Here is a tiny trained network, its code and every weight. The questions are about switching its units off for an input and a class, where a switched-off unit gives its printed mean instead of its output.

import numpy as np


def w(rows, s, z=0):
    codes = np.array(rows[::2]) - 128.0
    scale = np.full(codes.shape[1], s)
    scale[-1] = z or s
    return codes * scale


def f(y):
    return y / 2 * (1 + np.tanh(0.7978845608 * (y + 0.044715 * y**3)))


def log_softmax(a):
    a = a - a.max(-1, keepdims=True)
    return a - np.log(np.exp(a).sum(-1, keepdims=True))


def net(x, mask):
    res = np.array(x, float).reshape(1, 4) / 4 @ E
    y = f(res @ A[0][:, :-1].T + A[0][:, -1])
    res = res + np.where(mask, y, B[0][:, -1]) @ B[0][:, :-1]
    return log_softmax(res[-1] @ U[:, :-1].T + U[:, -1])


A, B = {}, {}
E = w([
[147,9,213,89,183,119,104],'x0',
[151,162,171,191,113,89,126],'x1',
[129,188,164,121,172,196,91],'x2',
[74,54,118,155,81,144,92],'x3',
],0.012)
A[0] = w([
[92,103,150,56,193,162,105,159],'neuron 0',
[119,53,214,66,178,125,69,148],'neuron 1',
[195,128,134,38,206,195,156,142],'neuron 2',
[192,109,216,81,168,162,71,196],'neuron 3',
[144,15,107,197,169,148,76,189],'neuron 4',
[169,212,162,160,189,173,148,143],'neuron 5',
[66,159,95,254,20,164,111,246],'neuron 6',
[80,153,3,71,172,161,117,132],'neuron 7',
[92,209,94,144,150,111,85,253],'neuron 8',
[109,170,239,158,127,162,123,162],'neuron 9',
[192,161,148,179,145,176,133,132],'neuron 10',
[101,110,46,244,91,81,173,144],'neuron 11',
[170,194,175,129,161,92,234,100],'neuron 12',
[144,136,45,113,83,127,181,227],'neuron 13',
[214,198,103,96,152,79,181,206],'neuron 14',
],0.0094,0.0042)
B[0] = w([
[178,189,111,90,56,174,157,202],'neuron 0',
[174,160,147,159,172,170,72,250],'neuron 1',
[85,105,88,59,82,155,215,215],'neuron 2',
[223,126,159,55,34,188,75,231],'neuron 3',
[167,69,105,229,218,136,93,213],'neuron 4',
[172,67,202,187,204,147,241,209],'neuron 5',
[180,110,62,88,177,176,224,245],'neuron 6',
[53,132,48,104,122,145,109,197],'neuron 7',
[154,101,50,153,174,153,178,206],'neuron 8',
[241,33,162,79,112,189,112,182],'neuron 9',
[114,1,191,78,125,133,214,166],'neuron 10',
[21,97,120,145,76,206,146,205],'neuron 11',
[62,128,203,151,160,40,121,190],'neuron 12',
[11,132,97,151,106,227,128,196],'neuron 13',
[65,111,124,181,176,104,107,215],'neuron 14',
],0.0079,0.012)
U = w([
[85,69,150,240,216,108,204,154],'0',
[235,105,232,166,166,87,26,108],'1',
[92,222,153,100,91,66,74,23],'2',
[228,92,186,86,126,186,173,153],'3',
[11,98,227,182,108,44,143,102],'4',
[74,68,93,103,140,133,255,224],'5',
[52,233,2,77,101,251,77,201],'6',
[80,165,165,29,67,21,129,4],'7',
],0.0074,0.0032)

Each question gives the input, the list of numbers given to net, and the class t.
The units are the neurons (one row each of A and B). Each row of codes is followed by its name. A weight is (code - 128) times the scale printed after its matrix; where a second scale follows, it is the last column's (A, B and U).
mask holds one flag per neuron, in row order. A switched-off neuron (its flag False) gives its mean, the last column of its row in B, instead of its output. The means were averaged over made-up inputs and are rounded, as every weight is.
A unit's drop is (log p(t) with every unit on - log p(t) with that unit switched off) / (log p(t) with every unit on - log p(t) with every unit switched off).
The circuit of an input: a set's keep is (log p(t) with only the set's units on - log p(t) with every unit switched off) / (log p(t) with every unit on - log p(t) with every unit switched off). Starting from the 12 units with the biggest drops (on a tie, the unit counted first), units are removed one at a time, each time the one whose removal leaves the highest keep (on an exact tie, the one counted first), for as long as the keep stays at least 0.8.
circuit, biggest first: the units of the circuit, biggest drop first
top k neurons: the k neurons with the biggest drops, biggest first
drop when u is switched off: that unit's drop, to one decimal
input [-3,5,8,3], class 3: circuit, biggest first -> (neuron 9)
input [-2,1,4,-2], class 0: circuit, biggest first -> (neuron 3; neuron 5)
input [-1,2,-8,2], class 6: circuit, biggest first -> (neuron 5; neuron 10)
input [-6,2,0,-1], class 5: circuit, biggest first -> (neuron 6; neuron 1)
input [0,-3,-2,3], class 6: top 2 neurons -> (neuron 5; neuron 10)
input [5,1,5,3], class 1: top 2 neurons -> (neuron 6; neuron 1)
input [2,-4,-1,0], class 6: top 3 neurons -> (neuron 5; neuron 9; neuron 10)
input [-8,4,6,7], class 5: circuit, biggest first -> (neuron 6; neuron 10)
input [-8,6,-7,7], class 6: top 2 neurons -> (neuron 13; neuron 5)
input [0,8,-3,-7], class 0: top 2 neurons -> (neuron 5; neuron 3)
input [5,5,0,-7], class 1: top 3 neurons -> (neuron 12; neuron 6; neuron 14)
input [0,7,4,7], class 3: top 2 neurons -> (neuron 9; neuron 6)
input [7,6,0,-8], class 1: top 2 neurons -> (neuron 12; neuron 6)
input [8,6,8,4], class 1: circuit, biggest first -> (neuron 1)
input [-4,-2,3,-6], class 0: drop when neuron 0 is switched off -> 0.1
input [-6,2,0,-4], class 0: drop when neuron 2 is switched off -> 0.2
input [-7,4,-1,-5], class 0: drop when neuron 14 is switched off -> 0.2
input [2,0,-5,-3], class 4: drop when neuron 5 is switched off -> 0.1
